Each row has a class, written as a number after it.
[  56  276   70  -53    9 -202   83  300  -26 -217 -375  -56  250  439
  242  168 -192 -113 -281  -90  -95  156 -177 -157   27 -359  117  362
   33  137 -259 -287    1 -220  185  169  102  287 -144  161  -95  -78
  -43] -> 4
[ -23  -38  154 -139 -271  -51 -131  492  -30  182  130  -24  326  248
  336   -6  286  -36  101   72 -140   13 -273   82   -5 -158 -169  -52
  275  208  -23  152   52    0 -111 -305  108 -165  321  105  -48  -12
   56] -> 0
[-211  108 -225  188   52 -312  347  197  262  -49 -305    1 -134  -57
  -56    9   27  346  -84  -64   10   52   63  -33 -290 -197  145   15
  -77  -30   73   30  -28   -4   35 -132   59  716   48 -231   55  -24
  132] -> 9
[ 283  170   59 -343  438 -350 -338 -141 -133  -44  182  473    8  -98
  -22  428  361 -119   91 -142 -328 -298   34  -44  -85 -227  160   47
  140 -374   43  235   53   90 -103   68   77  182  -83 -418 -175  229
 -349] -> 2
[ 135  224  -29 -272  189  -66  153  -90 -366 -345 -273  357   27  297
   -2  -34 -116  554  177   63  -38 -113  -59  -76  199 -150   88  134
 -361  -95  -68 -194  246   23  -67 -292   67 -362 -142 -159 -131 -203
  388] -> 11
[-280 -186  137   94 -242  334  226 -348  222 -115 -180  128 -364 -153
  186 -197  -73  111  132   54  271   11   63  -51  -71    9  -10  -43
   38  -98  -56  -90  197  -41  -71   69   42   35 -112  -89  264   70
   -3] -> 7
[-158  110  124 -106   67    5  -13 -181  115  137  246 -210  -61  211
   53  249  216 -261 -250  139  -31  -71 -149   21 -219  -73    4  132
  348 -208 -355 -203  360 -338  149  -23  -51  -25  409 -261   99  -37
 -145] -> 12
[ 267  369  -34  -76  266 -108 -192   -6  -82  389  318  141  209 -308
   25  514 -201  -11 -156  -62 -107  -50  -81  135 -506   13  -26  -49
   26  197  397  -29 -474   -7 -413 -147 -152  -95 -225  211  101  102
   13] -> 2
[-190  337  -64   88   50  -55  312  253  535  -47  128  212 -338  385
  -74  239 -110  -42  103   44   -6  147 -267 -125 -227   97 -245  -93
  462  248   67 -257   66  -89 -290 -116  -26  127 -264 -107  102  208
  -24] -> 3
[-137   -2    3   37 -105   33  229 -158  338 -166 -181 -287 -177  -75
  133 -284 -214   88   12  -30  144  112  -54   74 -302  275 -144 -208
  174  200 -235   71  203 -104   78  193   74  200 -252 -118   88   57
  167] -> 7
[ 273  -51  179  245 -100  -10  220  136 -329 -186 -195  228  162   44
   74 -173 -270  311 -122  -94   70  130 -203  131   34 -216   65 -307
 -108 -292  299 -321  -36   49  -93 -145   63   71  -79   46 -106  -50
  178] -> 4
[ 197  -30  115   67  188 -357  143 -353 -174  490  332 -123 -230 -262
   42   97  661  241  349  -70  338  -37  231 -177  -41   43  144  -72
 -292  -30   30   20 -110  117 -157 -157 -254 -264  242   87  136 -203
  432] -> 0
[ 110 -124 -273  -15    0 -377 -153  109 -180 -139 -539  -33 -116   51
  152 -277  211  -18  -60   62   84   63 -205   18  -15 -405 -143   56
 -422 -213   14  -80  228  306 -211 -216  159  -57 -124   35  -18  112
  254] -> 8
[ 138  -11  100 -180   -2 -583 -190 -393 -495   20    4  420  -30   74
   20   14    5  -55  160  -27 -259 -238   47  165 -165  -91  -37  157
 -330  -61  -51  -90  -61  -10 -197  -18  -52 -195 -130 -132  227   65
    8] -> 7
[ 244  293   52   14  299  419 -188   93  156 -438 -498  209 -156  182
  145  213  -38  115 -296 -155  233  -43 -288 -260  212  -17 -224  -22
  359 -454    2 -283  -93  -16  -24   -6   41  -54 -160 -150   18   65
  -40] -> 7
[ 242   -4   63   55  137  -52  329 -154  101  149  113  186 -341  -49
  394  326  727  -27  286 -312  157 -110 -209 -166 -293 -169 -688   57
  195 -106  277  -26 -276 -187 -473  -51  -74 -216   99 -169  -20 -221
 -178] -> 4
[-226 -122  -36    7 -185  253 -180  211   36  -95  -48  -71  328  215
 -235   23  246   -1  -89  116  170  200  367 -100  245  -33  -53   15
  146 -255  -80 -195 -143 -183  520  516   28  -52  173 -157 -312 -285
  -56] -> 9
[-150 -146  145   71  191  382   29 -485  133 -252  267  -82   36  192
  289   81  674  -18  180  101  219  -36 -152 -276  -90   69 -343  394
   95   67   70 -173  120 -157  166  177   -4  -60  231   29 -167 -100
 -386] -> 0
[ 318 -145  -44  -54   25 -187 -250 -205 -367  -81 -297 -148   84   27
 -302   97 -124  258  167  -84 -262  305   -6  -38   -5 -109 -347   76
   55   74  170   82  -49  -34 -226  257   48  308 -249 -166 -176  -85
  375] -> 2
[ -95  137   42 -179 -120 -520   38  547  -25   52  110  383  142  273
 -416  247  339  398  165  -57 -237 -365  228  104  -91 -169  490  -61
  442   20  -31   96 -133 -260 -131 -314 -371  166  -40 -163  114  135
   31] -> 0
[ -96  -77 -363 -226  225 -381  266  115   78  -70  315  497 -103  240
 -599  287   17  226 -173  -10  -84  -13  160  279  -26   -3  -14 -147
  292  -99  131  152  176  -82 -218  136 -297 -238 -225 -342  -70  308
  172] -> 4
[ -47   28   69  205 -138 -192  359  -88  132  -97  249  532 -186  293
   28   73  -97  663   26  -67  -45 -101  -86   11  -27  159  163  172
  170 -169  187 -193 -108  -41  -48 -215   89  135  150 -387  403  102
  282] -> 12
[ 124 -336  211   55 -126   53 -306  202    1 -184  374  218  -79  372
  236  322  339   28   90   -8   49  -44  -67  -11  238 -107 -142 -252
  502 -463  258   -2 -178  188   70 -192  180 -663  248   65  100   18
   81] -> 2
[ 165 -107   29  185 -296   97  177  346  392  184  103 -271  -70  -11
 -208 -341 -150  314 -105   27 -127  -58  -45   29  168  199  296  -32
  -62 -164 -391  345  171  117  -70  -90 -272  420   58   -5 -109  -62
  377] -> 7
[-356  165   22 -102  314 -442  241   14  257 -341 -129   62  -55  -71
   34  318   79 -232 -181  177 -149  148  273  147  -43  -73  -22 -324
   38   27  161 -457   90 -569  353  128 -130  324  -65 -237  318 -124
 -148] -> 2
[ 258   95  377  -84  295 -268  472 -395 -462  176 -435  -23 -413  -98
  127  317  128  307   92  128 -192  245  227   17   89   15 -183  345
 -258 -276  152 -456   10 -319 -334   43   55  550  291  147  261  -61
  250] -> 12
[  82 -322   16  120  -32  317 -163  102   84 -297 -261   11 -106 -419
  287 -121 -694  144  152 -120 -435 -232   71   66  185  422 -123 -299
  135  177   19   82 -147   93   25 -223  -38 -383 -308  320  -11  -51
   25] -> 2
[-314 -101 -372  187  595  183   48 -520  121   31  236  -44 -211   22
 -227  115  258 -553   21   38  178   99   36  -77 -195  146 -408 -180
   81  117  217 -221  209  -18  302 -172 -297 -398   34  209 -383  -64
 -533] -> 10
[-306 -340  -87 -320   90  248    0  107 -531  -27  175  -26  -51  -22
 -321   20  240   -7  163  129 -116   -5  420  150  -46  558 -368  -57
  394 -153  407  100  175 -397  370  -58 -198 -348 -115 -162  -62  156
 -503] -> 4
[ 245 -342  371  143 -215 -780  -54  209  -70  185  -68  180 -481  -60
 -138  -48   28  318  466   47 -299  215  170  183  -96  236 -196 -100
 -333  117  394  -80 -316  167 -306  405  -79  258  -27 -388  125  -74
  453] -> 3
[ 327 -115 -139  104  -81 -495   75 -346 -206 -113 -139  258  144 -302
 -142  -89 -275  125   50 -298 -285   59   98 -161    0 -208  -72 -160
 -362  201  229  215  -15  161  240   -2   83  320 -703   79  -94  134
  223] -> 0
[-104   13   28  -56 -376 -238  -58   69  109  131 -135 -274  -52 -143
 -169 -178   34  293  211 -107 -405 -127   50    5  156  -54  424  -64
   85  100 -471  190   21  -25 -213  466 -193  495  -75  115  -59  -10
  297] -> 8
[ 109  -83  188 -467  -24 -132 -338  165 -419 -194 -281  266   10  190
 -125 -188 -170  291  -93  229   21  -99 -191  201 -176 -150  -79 -100
   20 -408 -138  402   77   42 -205   92  363  219 -111 -327   12  280
   70] -> 3
[-166  107 -202   75  316   34  287 -149  293 -141  325 -240  216  -37
  227  178   39 -291  156 -440  -58 -241    7  -92 -106  -53   69 -193
  -52  545 -179 -110 -203 -235  366 -187 -497 -102 -192   56 -152 -148
 -192] -> 0
[  64  -70   28  -66 -223  124  -45  -28  -49  -37 -178 -302  -86  185
  -90   27 -153   13 -133 -187 -372 -211  196   94  -95 -165  -81   53
  159 -289 -196  -58 -136 -419   70 -428 -492 -244 -102 -114  -24  -12
 -270] -> 2
[   3   45  -32   37  252  -46  252  138  189  177   68    6 -191 -509
  173  145   58   89   19  108   -1   19 -147   -4 -217   51   74  122
 -376  312  485  -79 -165 -158  209  -59  110  480  149  -85  319   10
   98] -> 9
[ 254  213  -63  332 -119  415  -99  265  688 -130  396  440  -44  225
    3  161  132   34  -86  -43 -226 -182 -174 -226  318  -62    0 -289
  370 -370  193  131   55  159 -275 -564 -177 -399  -32   61  -98  -50
 -141] -> 12
[ -58 -162  142  145  -87 -272  170 -363  327 -278 -379  -81 -213  -82
  -69 -151 -189  194  -91  -31  178  210  204  -53  239   92 -141 -242
 -272   73  -84  -64 -122   35  -87  226 -100  443 -110  392 -172 -156
   73] -> 10
[ 173  165 -271   47  -20 -385  176 -261 -144  -51 -311  -71 -350  255
 -214 -240 -202   34 -184 -195 -154   71  108  -17   24 -191  -50   87
 -589 -256 -219  -99  -74 -376 -287   51 -314   69 -227  -62  -75   37
  -24] -> 2
[  75   -2  340  -96 -149 -159 -135  -88 -153  206 -329 -319   66 -121
  104 -207  123  -92    4  182  123   66 -226  -67 -190   31 -196   -1
 -147  132 -423   80  139   86   43  147  223  247   28  453 -191 -142
  153] -> 3
[ 364 -248  176  -65   -4  119 -341  -69 -725  -14 -243  385  -19 -218
  150   25   60  176  482 -328  -64 -340  246  -86  115  394 -180  -81
  262 -360  -57  269 -159  144 -135 -206  277 -400  -41 -155   35  -14
   60] -> 6
[-143   74  -79 -213  -57  -66   60  107  343 -244  -31   38  -77 -150
  -25   60   34  109   31   70 -143   51 -142  124 -387  322 -366  -62
  224  323  285   47  -54 -322   46  180 -184  169 -267   55   21  161
 -223] -> 10
[  34  232  359 -237 -134  197  -83  105  414 -228  281  628  -20  438
  269  -74  -39  478  146   47  129 -455 -155  -79  188  374  -56   61
   56  224 -156  210 -138  -17 -422 -542  121 -482  -44 -316  152  218
  -58] -> 2
[   8 -117   28  153   90  214  257 -153  130  326   -4   13 -301 -395
 -113   55  223 -116  -59   85   88   82  161  -60  138  231  -43  -66
 -192 -264 -116   38  187 -150  -52   22 -163   62   95  200    8  -82
  120] -> 2
[  57   67   44  -90  -62 -305 -126 -278 -500  133 -180  361 -148  -23
 -135  283  503   93   70 -192   12  186  142   26   38 -117   55   99
  -44 -551  479 -160  -30  -62 -244  -23  217  -51   42 -211 -104   17
 -212] -> 5
[  53 -235    8  167  192    4   69  -64  -78   65  -77   96 -176  -88
  -58 -167 -224  396 -140  183 -119  144  220  119 -148  340 -150  273
   39  312  524  146   34  -95   21  205  113  189  113 -427  259  182
   41] -> 11
[ 109 -111  146  228 -167   15  344  335  763 -224  -41 -307   20  -41
   22 -170 -218  270 -173 -145  331  -35 -163  106  235 -331  396 -388
 -143   53 -233  -55 -160  353  297  132   39  284  155 -235 -163 -265
  561] -> 1
[  12 -104   79 -197  319 -353  -78 -169 -273 -193  -78  224   42  422
 -149  145  433  449   -9  -27 -414   55  200  194   15   -7  -74  234
  253 -472   43  -32  -41 -130  -35  275 -196 -178  204 -560 -289  -11
 -141] -> 6
[ -70  -90 -121  -84 -268  232 -139  -62   11  -62 -158  -19  -54  -90
 -132 -154   27  165  165  -80  174   72  439    4  231  -25   84 -221
  -20 -477   71  -63 -136   80  116   67  -26 -318 -150 -225 -111 -242
   16] -> 3
[ 257  142 -231  200 -116  238  -59  517  334 -159 -423 -252   64 -237
  -57    3 -603 -179 -543 -113 -388  224 -192  117 -111  306 -194 -179
  112 -116  195 -223   45 -400   82 -342 -257  318 -404   79  -26  222
 -112] -> 6
[ 317    7 -342  256  242   21 -210 -269  653 -122 -415  331 -240  -25
 -158 -160 -368 -306 -289   -9  -44  198  -47 -108  -98 -432 -181 -111
   28    7  143  153   25  104  -83 -275  -31 -365 -620 -267   63   56
  -25] -> 6
[  -3  118   49  -54 -186   76  -78  313  152 -349  -70  216 -472  103
  165 -239 -247  288  352  -67   39  -60 -147 -135   50  215  -75 -213
 -128  164  257  137 -167   21 -366  298  -47   99 -380  -90  142  119
  -12] -> 5
[ 316  101   36  289  158  126  308  323  447 -187 -243  -80  165 -327
  -62  100 -174 -270 -289 -152 -156    7 -197   97   13 -297   79  -99
  -20 -119 -142   90  177  278  283 -167  -53  549  326 -351 -127 -109
   76] -> 7
[ -12  280 -240  157 -297  -72 -276  283  430 -331 -146  384  262  437
  137 -315 -373  149 -369    4  270  229 -206  -93  259 -171  -16 -131
  -25  -43  114 -198 -322  132 -160  -93  163 -235 -135 -112   83   38
   10] -> 7
[  71 -171 -173  354  186 -120  451 -205  103   45  112 -333   88 -201
   53 -181 -191   15 -236 -102 -116  -85  206   55  -38  -60  201   94
 -434   13 -158 -307  -30 -196  298   19 -360   52 -185 -368  136 -219
  223] -> 1
[ -69 -254  103  146  -61 -252   33  -27 -287  -11  187  132   93  264
 -350   18  302  280  195  125  354   95  411  -91  163  103  138   19
   45  -94  147  -96  -66   30  360  -39   53  -33  243 -187  171 -200
  307] -> 1
[ 117  206  124  184 -526  336  -77  412  138  167    2  -20   54 -117
  273 -546 -230 -466  271  150  496  200  -78 -302  423 -195   24 -405
 -323  112 -296  -68  -85  504    9  603  666 -335   10  212  -31 -188
  268] -> 6
[ -94 -474 -199   27  -24  331  393 -439 -518   92  -72  -41 -259 -449
  186  -97  -58 -146  453 -385  351  -76  463   64  122  200   -5 -132
   -3 -102  254 -270   26  -53  389  -79 -174 -516  -77  532 -181 -435
 -191] -> 5
[  66 -196  111  -74  -68 -100  203 -122 -321  222 -110 -341 -110 -379
  -83  169    8 -145  122  -39 -350   81  -32  138  -70  132 -281   93
 -394  274  129 -104   57 -302   38  241   62  399   -6  183 -114  -43
  123] -> 4
[  64   30   85 -333  181 -610 -106   44 -177   66  167  136   98   99
   81  246  516  -10   98  -89  -80 -157   45  105  -50   44  -17 -102
  386   50   31  -27  261   10 -138  189  -64 -201 -149  -14 -228  -79
  -52] -> 0
[  -9  245  108  -69  425 -219  305 -622  148   90   18 -127  137  -52
  538   95  525 -135  151   55  281  706 -391    7 -623  -33 -670  -35
   47   78  193 -488  -27 -262  114  561  385  249   -2 -346 -208 -312
   81] -> 9
[-303  -59  117 -100  -54   -8 -210  741  654 -301 -478 -117  111 -132
   28  -30  282 -204   89  440  457  476  -86   53  104 -124 -293 -473
 -358  272  180  -54   65  278  -53  362  458  266 -184 -357 -177 -226
  424] -> 1
[ -99  -77  288  200   86  153  207 -125  198 -204  -63 -468  113 -123
 -162   22 -266   40  328  -57  202  208  -50  -35   74   84  128 -162
   90  448 -148 -224 -237  212   27 -192 -140  480  344  207 -183 -119
   49] -> 1
[-195  -85  -60  -52   91  120  182 -416 -265  -75 -155    1  291   53
 -157  270  175 -386 -185 -183 -109   -9  388   12  219 -129  136  181
  294 -353 -349 -138  126 -235  562 -313 -298 -254  196  406 -171 -162
 -460] -> 1
[-336 -180   75  -91  180   80  401 -108 -276 -157  -22  232  -78  121
 -362   12  244  256  -95  200  126  251  141  114  398  135 -143   43
  -72 -195  232 -133  188 -128   77  223 -114  122  531  -74 -202  -36
 -174] -> 11
[-122 -216   -6 -198 -125 -133 -127   72  463   49  -50  203 -114  -15
 -222 -225 -630 -158 -163   16  125   14  287  243  120 -108  353 -275
 -152  339  -71  171  -80  -24  216  -32 -200  -51 -389 -315  181  222
   83] -> 1
[-140  272  232   64 -214  322   -7  476    0   47  240  234   86   -4
   73   13   90  170  236  334   -1  -50 -459 -117    4  184   83   50
  163  105   89  -45  -71  102 -189   12  379  105  190   88  278   53
  132] -> 5
[-317  -70   80 -310  217  237   12 -444 -184  -27  110   73  206   -6
 -174   86  110  -39  -97  205  182  -18   57   61  215  128   28    1
  380  -83 -483  143  280 -203   48  256  127   48  322   61   -1   20
  -33] -> 5
[-336  -37  -12 -223  208  -16  298 -142 -153 -154  152  362  206  412
   30  -18 -191 -209 -230  307  100   33  -51  132  156 -233   53  374
 -543   73  -95 -469  257 -155  193   96  -21 -239 -156 -230    9  -68
  -80] -> 12
[ 212  372  -11   30  109   70  282  154  245 -150   30    8  -71  326
   -2  110 -338  -43 -353  -61 -170 -108 -357  -27 -160 -465  186  227
 -262 -230 -375   15  106   59 -166  -73  -73  392   23 -215  -90  306
   -5] -> 2
[ 100 -255  205 -323  284 -571  -56 -125 -271  186  237  116 -308   55
  -91  546  434 -245  -60   37 -177 -140  238  237  -28  135 -180 -100
  243 -347  119   64  209  -44 -167 -239  -67 -341   38    6   -2   93
 -123] -> 11
[-162  -80  205  -17 -189    2  279  686  145 -233  204 -198  221  332
 -448  173  -79  150    8   64 -102    3 -221  108  234 -279  316 -160
  -65  279 -104   50 -163   20   48 -115  -97  345 -116 -224  110  338
  427] -> 4
[-125 -141  197    9  184  257  -20   63   29 -129   33 -126  -48 -179
  -88  322  -49  261  233 -135 -147 -156   56 -156  250  175  286  -70
 -302  125 -106  221  -35   85   90 -430 -110  271   85 -189 -107   32
  235] -> 5
[ -43  256 -348 -177  427   75  -35  -81 -385 -126 -187 -304  323  154
 -272  101  -47  235  -19   29  352  182    6 -236   43   46  133  431
   64  326  -24 -114  -36 -147  191 -104   67   72   -8  -25   70 -116
  221] -> 7
[-109   13 -168 -156   27 -576   48  254 -835  364   27  385  361  311
 -173  288  319  470  110    2 -105  -83  526   34  199 -255  665  576
  -75 -304   37 -121   59   82  -47   45  191  329  254 -200  117 -123
  383] -> 12
[ -65  -65    3 -113  -99 -240   92  191 -170   16   14 -183 -157   22
   93   55  160  273   95 -193 -190 -267   94   86 -172  200  189  152
   60    2  -78  -23  221 -113  -42   85 -299  113 -143 -101  -24   72
   65] -> 2
[ 280   25  405 -174   -8  357  -47 -510 -535  278  190  191   30   16
  105  199  296  237  159 -172 -170 -143  -46  -25 -112  441 -321  138
   63    2   87  170  130 -439 -221  -15  -34  -87   67  117 -216  109
 -120] -> 8
[-117  281 -351 -222   -8 -153   90 -273 -417   60 -255  251 -433 -174
  227 -237    0  -37  -23 -112 -139  -19  -44  -67 -515   84 -293  105
 -438 -333  345 -116  204 -230   89  140   74 -116 -609 -106  -45  213
 -486] -> 8
[-648 -212 -180 -464  257 -505  466 -254 -266  448  493 -205   88  -81
 -238   41  326  177  301 -110  307  -63  345  417 -271  184   -1 -368
  180  899  240 -121  111 -391  132  122 -128 -411 -115 -660  -33  -54
  202] -> 11
[-158 -358  164 -239  527 -211 -452 -726 -364 -238 -451 -619 -140   -1
 -106  211  481  -42  -83  441  180  312  366  -58  198  -23 -612  158
 -138  136  154 -297  224   71 -174  251   26 -259  161   56    1   16
   71] -> 6
[ 106   77   44 -173   48 -284 -293   39 -211  -47 -521  -87 -218 -212
  175  -60   72  430  161 -215  -91 -273 -143  -55   86 -167  173 -151
 -611  -30 -162  242  -24  215 -377 -362  -33  180   51 -129   -5   16
  422] -> 0
[ 164 -262   86  -26  159 -182   79 -234  -32  -53  216  246 -176 -169
 -341  295  -51  382   12 -345 -252 -276  272  189 -173  341   72 -321
  417 -492  176  198 -136  -80  289 -125 -349   15 -240 -320 -208 -134
  -76] -> 10
[ 169 -249  205  279 -267 -196  -39 -190  253 -282 -334 -200 -244  168
 -406 -194  -65   31   -1   -7   77  183  -36 -100  115 -260   11  -66
 -468  107 -146   89 -155  142  185   50  -49  275  -49  126  -75  120
  305] -> 11
[ -54 -226  234 -154  -79  -64 -111  138 -535 -233  222  245   -4  261
  398  288  283  368  261  -61 -467 -485  359   73  429    0  198  157
 -207 -387  178  -34 -211  -32 -187  -42  -40 -133  214   44  183  -41
  -68] -> 11
[ 176 -148 -111  151 -188  250  146   70 -370 -162  -31   64   32  107
  189   75  -75   10   -8 -230 -316   57  -33  -49 -166   42 -314  196
 -123 -352  304  -23 -228 -389  271  -54    3   44 -240   44   56   28
 -153] -> 12
[-104  304  -82 -269  838 -433 -107 -462   61  -62 -473 -102   -7   -2
   14  -27   46 -118 -305  235  335  380 -114    4  117 -229  -21  157
 -442   41 -322 -269 -125   59 -100  280  110 -181  287 -369 -118 -360
   73] -> 11
[-109 -246  118   11  -35  137  206  325  146  150  333 -231   60   94
  150  -87  112   90 -343   37  -70 -357   49  326   73   37  182  -73
   38  -21  -90  -25  251 -280  186  -91 -434  -46  303 -423  210  -42
  124] -> 0
[ -70  391   -4  -25  336 -490   12   46   22 -185 -299  255 -166  150
 -221  277 -406  209 -136  -47 -517  193   73  249  -99  -54  212   -9
  131   93  369  -99 -377   98 -207   20    2   33 -271 -357  299  257
  -34] -> 7
[  28   98 -376  127  -50 -214   60 -176  275 -207  -13   68  104  153
  239 -206  409  258 -132 -126   18   54 -162 -151  -47 -404 -102   62
 -348 -267  186 -246   19  158  216  192   54   14 -172  -69 -366  -90
   12] -> 4
[  44  -63 -245 -117  308  324 -151 -223 -161 -272  -60  686 -125  198
    8 -137  -75  307  -37 -179 -318 -350 -116  175  212  297  -33  190
   -1 -136  302  260  351  -69 -183 -202   50 -125 -126 -543 -102  265
 -253] -> 5
[ 312  262  283   -1  134 -213  183  -15  449 -220 -266  141 -238 -275
  189   56 -225  275 -158  -56 -135  106 -629  -53  -54  -66 -245 -248
 -517   35  134  189 -262  272    7 -510  120  469   33   54   79  134
  272] -> 9
[  98   59  -11 -292  121 -149 -176  349  -11  392  352 -190  222 -124
  -32  344  259 -420  217   -1  -78   -6  -49  160 -254 -176   46 -153
  446  156  -38  -38   11   59 -110  224  108 -136   19 -177 -225   25
   16] -> 6
[ 315  -25    7  -69  -18  110   17  106  350   87  280  164 -236  -27
   94  -41  294  -80 -141  -92  -32 -156 -218  110 -172  342 -287 -132
  272 -361   58  152   53 -429   18    1  -18 -428  -94 -464  -36  -69
 -164] -> 9
